Table B holds the same points as the rows below and some others, measured another way and shuffled. Each row below is followed by which row of B it is.
B (72 x 21):
-196 172 67 33 -10 161 -86 81 -17 -126 -164 9 54 -95 -183 169 144 -26
 -99 176 -109

23 134 26 107 -110 -3 -205 -170 -37 12 169 -6 87 -35 -182 123 -72 31 130
 105 189

-33 -96 -1 87 -5 -92 53 22 35 72 -92 -100 -52 222 12 -89 8 -129 -75 26
 -104

238 -264 114 -31 36 -259 226 131 26 41 -122 -9 56 341 98 -243 -78 -297
 -15 -181 -191

-272 -101 -280 106 175 293 10 96 6 88 -115 -214 -152 87 -70 -169 7 -130
 92 40 239

-95 -107 -85 -116 197 92 142 201 24 29 -181 -30 -67 83 -29 -103 112 -227
 31 37 -6

-11 -137 2 -80 94 47 176 230 57 11 -103 -43 -143 178 -61 -111 63 -218
 -99 32 -124

-40 162 -10 115 -30 118 -267 -212 -101 89 274 -114 16 66 -66 127 -58 118
 247 51 302

40 -240 -129 156 -230 209 80 358 -30 12 231 -74 -210 143 -183 -155 -92
 -153 -166 158 -43

-22 -159 35 -156 98 -46 203 303 -3 -28 -188 60 -69 168 -6 -87 131 -260
 -68 8 -148

96 91 18 94 -134 91 -221 -177 -42 9 365 -33 -61 -52 -127 234 27 92 96
 122 78

-196 253 115 158 -49 97 -150 -25 -37 -53 -173 -74 193 53 -195 44 -73 10
 -5 95 47

96 -179 -96 43 -40 -132 6 -31 -5 99 121 -7 -68 76 15 -18 40 -130 64 53
 16

62 105 24 136 -70 102 -218 -226 -15 30 281 -112 -48 6 -89 177 -4 94 85
 66 58

30 -180 -106 7 190 221 127 141 86 -35 -98 -147 -100 92 -70 -175 -26 -224
 22 -123 -13

296 -144 13 122 -263 -54 -123 50 -228 24 459 68 124 130 4 -36 -200 -50
 281 -95 226

-25 281 106 132 22 206 -306 -326 -13 7 233 -195 -14 32 -83 251 6 195 123
 17 87

-71 625 581 232 -14 205 -346 -367 11 -118 -40 -310 212 322 -101 280 -125
 324 -122 -105 -259

-112 351 121 118 -27 145 -327 -258 -60 -79 53 -46 152 -166 -120 361 136
 176 67 151 -29

35 -170 59 -132 59 -42 214 311 9 -13 -127 48 -71 188 -12 -105 101 -256
 -90 15 -187

36 101 143 20 -32 -97 -104 -157 -3 43 103 -43 -31 138 -2 171 86 36 2 59
 -89

-112 -96 -68 216 -68 14 -7 73 -79 160 -4 -192 -12 365 39 -213 -148 -83
 32 -6 108

10 -64 65 29 -70 39 76 220 -5 -65 -58 1 0 168 -188 -131 -119 -182 -50 6
 31

237 32 63 6 -27 16 -157 -159 -59 -13 301 24 73 -57 -37 164 13 3 212 -23
 61

49 200 129 299 -416 134 -299 -89 -63 -112 341 -21 35 -101 -283 282 -49
 168 -164 263 -117

-117 -214 -274 -116 145 61 151 236 22 141 -61 13 -150 23 -83 -157 106
 -269 89 181 181

-160 334 25 47 214 147 -297 -289 -119 -30 -152 -43 379 -206 5 227 131 75
 342 10 145

324 -150 385 -238 193 -120 334 264 109 -146 -256 22 54 348 68 -143 30
 -327 -152 -293 -507

-263 -35 -104 17 61 173 43 197 9 17 -136 -85 -180 114 -136 -55 71 -122
 -70 125 89

-10 161 180 -7 -30 -99 -146 -135 -76 34 92 -2 32 135 20 212 95 60 70 57
 -12

-150 53 133 132 -47 117 -49 124 -67 -254 -261 -32 80 43 -105 67 26 -77
 -110 -115 -137

-31 297 240 -251 101 -182 -121 -172 -23 44 32 134 28 8 -21 364 283 51 99
 191 -41

283 170 364 128 48 86 -144 -312 77 -45 205 -270 39 357 -34 24 -251 84 72
 -317 -67

27 257 90 80 -52 62 -238 -213 -1 46 177 -40 123 -52 -187 173 -37 87 118
 172 111

-17 -191 -79 -31 65 31 151 202 43 29 -79 -47 -135 146 -40 -128 55 -227
 -61 28 -74

-98 -126 -110 24 109 -21 84 70 9 135 -121 -106 -68 206 29 -148 26 -167
 38 32 49

-200 367 77 382 -269 307 -411 -209 -117 219 455 -341 -88 307 -142 134
 -195 352 8 272 216

98 -70 36 113 80 302 33 115 37 -107 0 -189 -13 147 -100 -141 -133 -129
 -8 -180 -81

110 152 187 -49 -7 -39 -156 -191 -13 -55 156 26 2 -23 -41 300 149 58 53
 37 -109

-93 359 286 152 21 134 -340 -178 -304 -33 28 -121 387 214 159 179 -50
 197 315 -196 106

-79 -154 -148 -36 48 -61 100 119 34 139 -52 -17 -131 99 -23 -75 120 -186
 -25 181 -11

62 -147 -15 -70 18 -184 156 115 57 171 -20 0 -69 227 -6 -135 31 -210 -40
 135 -84

26 179 181 26 -50 -4 -208 -177 -78 -44 159 -11 24 50 -24 269 91 98 85 7
 -18

-241 -94 67 -71 -139 -86 68 421 -223 -244 -275 251 7 -5 -1 157 292 -181
 -127 58 -151

-79 328 251 217 -232 102 -252 -52 -92 -112 19 -35 234 10 -192 208 -38
 130 -99 163 -138

134 291 253 103 -21 179 -265 -286 -6 0 309 -177 37 124 -77 234 -52 191
 76 -5 -52

102 -48 50 34 69 -39 48 -86 116 69 -22 -131 -49 158 2 -22 38 -104 -80 23
 -219

-49 148 98 131 70 66 -117 -178 76 -233 -301 -41 218 -180 -189 127 24 -71
 -19 -81 -126

-16 67 -98 312 -429 121 -241 73 -128 -14 308 42 126 -158 -326 75 -142 39
 -19 339 140

136 -214 -137 43 125 -31 110 -32 107 127 -13 -125 -28 116 2 -197 -45
 -222 67 -29 -26

-154 237 30 158 -62 112 -203 -90 -33 -86 -118 -18 225 -169 -219 140 22
 24 16 168 21

64 -358 -311 154 178 44 144 -84 213 137 -44 -267 -219 181 -102 -386 -232
 -292 91 -165 241

53 142 -48 179 -13 153 -238 -274 32 -56 115 -82 146 -215 -214 135 -58 35
 148 51 127

104 -97 32 -145 219 3 194 103 135 124 -75 -91 -79 208 -12 -149 41 -218
 -20 31 -147

-3 -52 106 -120 128 89 119 217 -2 -120 -171 14 -26 94 -24 16 145 -178
 -62 -52 -200

-165 336 232 -6 -189 -179 -138 71 -139 113 -33 127 261 175 -192 83 -58
 32 53 331 147

282 59 271 -59 -159 -96 -148 -5 -197 -159 261 198 183 -70 95 359 211 31
 81 -22 -290

156 -281 -84 -344 304 -121 324 192 197 -27 -226 134 -135 -53 -99 -115
 187 -420 18 -1 -107

139 -223 -80 -58 237 71 178 71 116 38 -101 -121 -56 111 17 -188 17 -262
 45 -119 -114

-271 331 -51 165 94 379 -238 -159 71 -47 -114 -178 68 -216 -273 189 86
 96 -34 250 4

-75 -76 -55 32 -19 -127 44 28 31 136 -38 -44 -95 160 -24 -34 69 -116 -55
 161 -38

-245 79 -79 -98 66 56 17 155 22 45 -154 47 -58 -16 -230 7 94 -131 8 264
 170

366 124 303 6 303 91 -100 -460 178 -159 23 -230 94 98 20 115 -79 -6 151
 -457 -186

86 -208 -127 -36 177 85 154 106 89 110 -12 -127 -89 146 -15 -214 -22
 -235 61 -21 -3

-24 242 225 2 -57 -89 -148 -136 7 -182 -138 114 173 -158 -165 319 166 9
 -73 107 -200

-80 -135 -140 41 191 94 79 48 21 111 -127 -178 -48 182 47 -184 0 -172
 102 -58 68

-80 -61 -14 -106 152 116 107 203 15 -30 -144 -20 -80 77 -54 -31 124 -184
 -19 27 -64

54 245 290 -43 9 -36 -184 -213 -28 -98 78 6 45 48 -16 338 150 107 29 -10
 -139

6 146 1 119 -80 24 -171 -160 25 -10 67 -10 121 -117 -252 97 -71 -11 82
 145 138

-122 431 280 50 88 161 -155 -130 86 -54 -201 -119 201 21 -215 163 21 73
 -104 164 -194

-181 300 61 293 -147 191 -350 -228 -86 -61 89 -140 115 -36 -178 212 -63
 183 55 96 142

-431 422 -2 274 -66 159 -348 -311 33 93 -33 -235 -26 82 -340 128 -150
 202 40 247 416
Rows of B count from 0, top down.

2 74 -44 14 5 153 150 210 -48 68 -2 -201 -99 121 -85 -57 -75 -48 165 -57
 40 247 151 -289 110 16 28 -95 -200 -104 12 99 => 1
-63 -64 11 -77 -42 65 47 156 -42 16 -6 -104 -13 141 3 19 -6 -85 133 103
 -43 198 100 -198 133 27 -16 -217 -118 -83 -37 85 => 61
15 -387 -82 -97 13 -150 -207 -248 -41 -18 226 207 58 -188 274 38 186 22
 -312 61 -216 -478 -380 576 -229 -179 -231 -195 519 204 9 -25 => 5
-49 -14 -19 75 45 183 70 -64 -96 73 -58 33 107 60 -98 -15 -6 -36 4 34 6
 -19 63 -5 30 -21 42 30 -138 47 90 -1 => 46
19 4 -76 -35 -141 159 194 178 -92 -82 57 62 -122 301 47 -17 -116 43 146
 157 45 13 183 -205 133 -1 102 -35 -46 -123 -68 201 => 55
140 -38 -121 113 11 78 161 131 -67 136 181 -3 -307 13 85 -134 -111 89 15
 -210 73 -171 15 -26 8 -69 16 77 78 -57 25 54 => 15
-121 -145 50 7 -26 198 -46 -51 -50 53 -90 65 236 62 -53 -38 -40 -67 2
 130 -9 -21 6 -69 107 68 -6 -94 -144 56 60 -84 => 59
45 -147 -66 1 60 42 -31 -70 -74 28 117 136 22 -22 74 -68 10 5 -104 -33
 -91 -204 -111 200 -97 -76 -88 -50 120 95 100 1 => 63
77 76 -141 54 83 98 180 -37 -112 29 70 -44 -85 19 -60 -24 33 41 -66 -80
 -15 -51 53 138 -74 -132 37 75 30 40 63 127 => 3
11 66 41 -65 174 -20 5 62 -23 13 126 -11 14 32 -78 -18 64 -147 25 -73
 -158 127 92 20 -41 -87 -14 -188 -168 38 142 115 => 57
-106 -95 45 44 5 130 25 -64 -79 93 -85 19 120 45 -52 16 30 -57 -22 97 -7
 -9 70 1 129 16 50 -40 -132 39 14 -58 => 0
-56 24 8 92 -20 237 108 138 -54 124 -80 -134 0 108 -108 -65 -104 -46 147
 -26 96 161 137 -310 160 61 64 -19 -265 -76 27 -13 => 13
-25 -109 25 91 19 101 -9 49 -63 133 8 30 -43 34 31 -64 -27 -29 23 -50 3
 -47 19 -66 75 3 -5 -36 -93 1 48 -72 => 10
18 -94 -74 -61 33 95 66 -12 -69 7 17 -44 68 -7 -14 -87 -16 -3 -95 -5 -70
 29 -14 96 34 -2 -59 -104 21 58 47 -3 => 65
-79 -134 -5 13 -53 92 5 36 -87 52 -95 -116 -5 44 45 -3 54 -13 -32 60 -29
 96 23 -29 126 8 -27 -112 -17 -3 -69 -69 => 28
-68 -94 44 0 10 95 46 42 -66 93 -47 -4 52 78 -30 -23 -17 -68 39 60 -21
 79 100 -93 164 49 24 -105 -160 -13 15 -36 => 40
-44 67 -198 82 -53 333 216 -135 -195 -33 -193 -70 159 161 -164 52 7 72
 17 178 83 30 61 8 -34 -58 57 165 -31 38 25 120 => 17
-14 -12 -15 30 34 121 124 49 -103 71 -14 54 -2 147 -58 -17 -36 -46 94 50
 -3 54 147 -96 100 3 53 -12 -165 -30 58 59 => 41
-124 58 -84 30 -479 385 11 452 51 -204 -73 -564 -217 218 122 -14 -114
 114 188 101 205 264 3 -644 134 1 49 -215 57 -243 -347 138 => 71
-51 -30 -11 52 41 124 89 -70 -81 90 -24 15 72 32 -79 6 19 -36 -25 38 2
 -44 76 42 63 -28 64 10 -101 41 46 11 => 54
-20 -286 -82 111 -103 194 43 -42 -211 98 -172 168 4 160 133 -69 -66 98
 -7 138 36 -110 -17 11 138 79 -60 98 57 17 -21 -161 => 36
-26 -37 -15 73 39 102 98 -45 -107 98 -11 67 -1 79 -36 9 15 -19 5 37 7
 -68 100 28 68 -38 71 36 -94 17 38 22 => 19
92 136 -109 109 213 95 169 -228 -191 2 32 213 33 59 -119 -16 92 33 -168
 -46 -92 -173 116 373 -145 -188 95 228 -42 162 197 105 => 27
59 224 -180 17 83 227 110 21 -22 -72 95 -255 40 -45 -179 -56 4 2 -32
 -150 -8 72 -48 4 -237 -169 -21 -18 -7 61 135 211 => 62
-9 -87 57 -67 66 45 53 131 -54 74 16 23 15 103 -19 -96 -66 -98 66 5 -80
 168 145 -121 184 81 -12 -176 -212 -27 67 -20 => 25
5 -22 -34 8 59 141 80 -22 -99 24 30 157 87 135 -63 -31 -51 -47 59 68 -35
 -54 76 -11 0 -26 17 -4 -118 32 126 89 => 53
-43 -189 -17 -10 11 10 -30 -76 -91 55 -4 36 33 -8 79 23 98 -20 -96 64
 -93 -76 -59 168 24 -47 -66 -108 93 68 -8 -45 => 60
-80 -95 56 278 46 181 38 -81 -167 265 -173 122 -29 76 -28 -11 11 -6 35
 -20 89 -104 111 -54 141 11 95 204 -219 23 60 -185 => 24
-24 -197 12 279 22 114 1 -88 -175 268 -103 178 -127 39 101 -29 23 47 -21
 -53 64 -235 9 59 89 -18 25 204 -37 38 32 -207 => 8
133 -125 53 -22 317 -130 -39 -156 -184 13 12 285 14 -54 83 -219 121 -7
 -409 -174 -337 -21 88 565 44 -50 -59 -10 -45 258 215 -237 => 12
-75 4 -38 145 -28 263 190 -36 -132 143 -138 13 58 146 -134 17 -61 3 101
 94 134 -11 160 -153 149 31 132 147 -208 -31 22 10 => 44
-5 28 -55 -27 -63 209 178 269 -31 52 -22 -228 -66 152 -84 -102 -165 -30
 192 -18 79 288 158 -389 191 94 21 -129 -216 -143 -15 81 => 7
93 26 -143 -10 81 39 -14 127 -65 -33 51 -335 -168 -92 54 -104 94 22 -117
 -232 -129 216 -110 77 -148 -134 -169 -155 129 43 26 20 => 51
-39 -86 -54 47 -68 167 38 31 -71 37 -69 -157 -11 5 23 -54 2 36 -70 -4 18
 38 -12 -28 86 -3 -10 -50 16 13 -57 -61 => 70
